Here is a tiny trained network, its code and every weight. The questions are about switching its units off for an input and a class, where a switched-off unit gives its printed mean instead of its output.

import numpy as np


def w(rows, s, z=0):
    codes = np.array(rows[::2]) - 128.0
    scale = np.full(codes.shape[1], s)
    scale[-1] = z or s
    return codes * scale


def f(y):
    return np.maximum(y, 0)


def log_softmax(a):
    a = a - a.max(-1, keepdims=True)
    return a - np.log(np.exp(a).sum(-1, keepdims=True))


def net(x, mask):
    res = np.array(x, float).reshape(1, 5) / 4 @ E
    y = f(res @ A[0][:, :-1].T + A[0][:, -1])
    res = res + np.where(mask, y, B[0][:, -1]) @ B[0][:, :-1]
    return log_softmax(res[-1] @ U[:, :-1].T + U[:, -1])


A, B = {}, {}
E = w([
[32,184,171,146,179],'x0',
[79,54,170,50,68],'x1',
[67,160,2,134,181],'x2',
[221,76,129,64,247],'x3',
[147,98,80,187,144],'x4',
],0.0087)
A[0] = w([
[204,55,162,131,107,229],'N0',
[149,186,181,160,161,184],'N1',
[159,91,136,171,101,220],'N2',
[145,92,177,178,130,224],'N3',
[112,105,160,82,96,76],'N4',
[144,53,100,162,185,153],'N5',
[185,69,161,72,118,117],'N6',
[55,131,113,166,98,239],'N7',
[187,93,171,123,201,11],'N8',
[119,47,202,71,106,93],'N9',
[175,96,136,201,85,130],'N10',
[8,192,163,148,67,253],'N11',
[173,207,141,162,101,106],'N12',
[97,160,179,126,190,244],'N13',
[141,79,140,97,142,102],'N14',
[98,118,85,182,126,227],'N15',
[132,156,152,166,126,98],'N16',
[132,102,229,166,194,164],'N17',
[140,182,131,147,80,236],'N18',
],0.014,0.0036)
B[0] = w([
[68,116,105,180,117,208],'N0',
[130,93,165,38,98,169],'N1',
[114,41,100,95,133,171],'N2',
[78,86,98,121,121,171],'N3',
[142,196,83,187,11,166],'N4',
[128,128,164,100,208,178],'N5',
[165,145,83,174,89,195],'N6',
[97,148,203,35,84,201],'N7',
[62,192,173,57,81,179],'N8',
[151,164,69,143,23,202],'N9',
[145,76,145,152,215,175],'N10',
[74,175,82,48,6,249],'N11',
[131,42,166,181,169,167],'N12',
[105,1,202,106,82,175],'N13',
[171,150,114,168,122,161],'N14',
[124,109,183,70,98,184],'N15',
[146,94,153,159,102,150],'N16',
[90,129,112,92,64,176],'N17',
[74,54,220,110,109,182],'N18',
],0.0083,0.017)
U = w([
[148,47,152,155,170,186],'0',
[101,142,147,68,115,181],'1',
[174,167,94,196,117,7],'2',
[213,253,147,131,179,40],'3',
],0.011,0.0018)

Each question gives the input, the list of numbers given to net, and the class t.
The units are the neurons (one row each of A and B). Each row of codes is followed by its name. A weight is (code - 128) times the scale printed after its matrix; where a second scale follows, it is the last column's (A, B and U).
mask holds one flag per neuron, in row order. A switched-off neuron (its flag False) gives its mean, the last column of its row in B, instead of its output. The means were averaged over made-up inputs and are rounded, as every weight is.
A unit's drop is (log p(t) with every unit on - log p(t) with that unit switched off) / (log p(t) with every unit on - log p(t) with every unit switched off).
The circuit of an input: a set's keep is (log p(t) with only the set's units on - log p(t) with every unit switched off) / (log p(t) with every unit on - log p(t) with every unit switched off). Starting from the 12 units with the biggest drops (on a tie, the unit counted first), units are removed one at a time, each time the one whose removal leaves the highest keep (on an exact tie, the one counted first), for as long as the keep stays at least 0.8.
units of the circuit, in order: the units of the circuit, biggest drop first
unit that matters most: the unit with the biggest drop
top k neurons: the k neurons with the biggest drops, biggest first
drop of u: that unit's drop, to one decimal
input [-4,0,-5,-6,5], class 0: unit that matters most => N10
input [-3,2,-2,8,0], class 2: units of the circuit, in order => [N6, N7, N14]
input [-5,-1,5,0,-6], class 3: top 2 neurons => [N11, N13]
input [-7,1,2,-4,6], class 0: units of the circuit, in order => [N11, N10]
input [-6,-7,1,0,-8], class 0: units of the circuit, in order => [N11, N12]
input [3,-4,1,2,-2], class 0: units of the circuit, in order => [N11, N7]
input [1,-6,5,4,3], class 0: top 3 neurons => [N11, N7, N9]
input [0,7,-5,-2,-5], class 2: drop of N4 => 0.2
input [-7,4,7,7,-6], class 3: drop of N11 => 0.1
input [-8,-3,-7,3,0], class 0: drop of N11 => 0.6
